Here is a tiny trained network, its code and every weight. The questions are about switching its units off for an input and a class, where a switched-off unit gives its printed mean instead of its output.

import numpy as np


def w(rows, s, z=0):
    codes = np.array(rows[::2]) - 128.0
    scale = np.full(codes.shape[1], s)
    scale[-1] = z or s
    return codes * scale


def f(y):
    return y / 2 * (1 + np.tanh(0.7978845608 * (y + 0.044715 * y**3)))


def log_softmax(a):
    a = a - a.max(-1, keepdims=True)
    return a - np.log(np.exp(a).sum(-1, keepdims=True))


def net(x, mask):
    res = np.array(x, float).reshape(1, 7) / 4 @ E
    y = f(res @ A[0][:, :-1].T + A[0][:, -1])
    res = res + np.where(mask, y, B[0][:, -1]) @ B[0][:, :-1]
    return log_softmax(res[-1] @ U[:, :-1].T + U[:, -1])


A, B = {}, {}
E = w([
[114,106,214,155,36,88,154,20],'x0',
[61,128,183,188,139,68,107,200],'x1',
[14,182,143,143,186,77,81,113],'x2',
[103,161,220,43,141,85,227,170],'x3',
[192,254,134,211,179,27,68,187],'x4',
[151,159,224,45,122,192,72,142],'x5',
[60,180,176,137,225,253,177,99],'x6',
],0.0089)
A[0] = w([
[123,167,203,113,152,61,110,88,185],'neuron 1',
[103,66,155,100,153,116,97,163,6],'neuron 2',
[111,156,147,15,202,115,190,233,211],'neuron 3',
[35,137,222,215,187,107,133,132,111],'neuron 4',
[171,104,155,133,80,172,84,173,168],'neuron 5',
[133,113,124,66,92,166,177,140,228],'neuron 6',
[137,70,138,49,104,137,213,86,72],'neuron 7',
[163,71,144,110,129,164,224,100,164],'neuron 8',
[224,100,56,183,123,61,113,146,228],'neuron 9',
[113,82,112,121,122,182,195,136,236],'neuron 10',
[156,134,60,90,202,185,88,105,192],'neuron 11',
[158,197,249,92,102,86,141,113,253],'neuron 12',
[48,163,117,121,129,86,161,137,152],'neuron 13',
[146,136,2,199,89,28,170,103,95],'neuron 14',
],0.01,0.0024)
B[0] = w([
[137,93,137,185,92,159,169,142,189],'neuron 1',
[152,167,122,125,128,111,159,145,140],'neuron 2',
[105,183,220,174,148,104,138,209,223],'neuron 3',
[73,120,254,163,180,137,144,119,215],'neuron 4',
[120,177,119,167,79,103,97,195,170],'neuron 5',
[144,113,161,170,106,126,133,125,186],'neuron 6',
[183,80,157,127,136,107,152,108,204],'neuron 7',
[137,82,158,104,97,147,206,85,193],'neuron 8',
[95,87,85,133,175,141,60,176,244],'neuron 9',
[155,118,144,126,95,142,153,77,184],'neuron 10',
[84,97,80,168,109,177,115,138,200],'neuron 11',
[172,132,132,216,62,148,127,86,218],'neuron 12',
[131,110,160,122,188,117,108,125,170],'neuron 13',
[131,72,96,112,210,136,36,179,251],'neuron 14',
],0.012,0.014)
U = w([
[184,62,6,112,147,158,51,128,132],'0',
[116,153,159,43,224,36,156,184,28],'1',
[55,159,68,170,132,254,159,37,135],'2',
[233,211,139,155,46,102,100,127,81],'3',
[91,84,155,87,167,126,171,2,2],'4',
[70,127,177,178,182,133,99,189,197],'5',
[184,100,188,161,76,151,207,10,194],'6',
],0.0085,0.0039)

Each question gives the input, the list of numbers given to net, and the class t.
The units are the neurons (one row each of A and B). Each row of codes is followed by its name. A weight is (code - 128) times the scale printed after its matrix; where a second scale follows, it is the last column's (A, B and U).
mask holds one flag per neuron, in row order. A switched-off neuron (its flag False) gives its mean, the last column of its row in B, instead of its output. The means were averaged over made-up inputs and are rounded, as every weight is.
A unit's drop is (log p(t) with every unit on - log p(t) with that unit switched off) / (log p(t) with every unit on - log p(t) with every unit switched off).
The circuit of an input: a set's keep is (log p(t) with only the set's units on - log p(t) with every unit switched off) / (log p(t) with every unit on - log p(t) with every unit switched off). Starting from the 12 units with the biggest drops (on a tie, the unit counted first), units are removed one at a time, each time the one whose removal leaves the highest keep (on an exact tie, the one counted first), for as long as the keep stays at least 0.8.
circuit, biggest first: the units of the circuit, biggest drop first
unit that matters most: the unit with the biggest drop
k most important neurons: the k neurons with the biggest drops, biggest first
drop when u is switched off: that unit's drop, to one decimal
input [-2,7,-1,4,1,-7,-7], class 0: circuit, biggest first : [neuron 14; neuron 4]
input [2,-5,1,5,4,5,6], class 6: circuit, biggest first : [neuron 12]
input [5,2,-7,1,2,2,-7], class 0: 2 most important neurons : [neuron 9; neuron 3]
input [6,4,1,-5,-6,-1,6], class 6: 2 most important neurons : [neuron 14; neuron 9]
input [-1,-6,-3,-5,-3,2,5], class 6: 2 most important neurons : [neuron 9; neuron 8]
input [-2,-2,8,-7,-7,0,-3], class 2: 2 most important neurons : [neuron 14; neuron 9]
input [4,-7,0,-4,1,3,-1], class 0: 4 most important neurons : [neuron 4; neuron 3; neuron 12; neuron 10]
input [7,1,-4,7,6,6,-2], class 3: 4 most important neurons : [neuron 8; neuron 5; neuron 10; neuron 4]
input [-4,4,-6,-4,5,5,-4], class 0: 3 most important neurons : [neuron 3; neuron 4; neuron 9]
input [5,-2,4,-3,-7,-7,3], class 6: 2 most important neurons : [neuron 9; neuron 10]
input [-1,-1,3,1,-1,4,-6], class 3: 2 most important neurons : [neuron 14; neuron 4]
input [-1,0,-2,1,6,8,2], class 3: drop when neuron 12 is switched off : 0.2
input [-1,3,-1,-3,8,8,0], class 3: drop when neuron 12 is switched off : 0.3
input [2,-2,-5,-2,-1,-6,5], class 6: unit that matters most : neuron 8
input [0,-1,-1,-2,1,1,3], class 2: drop when neuron 14 is switched off : 0.4
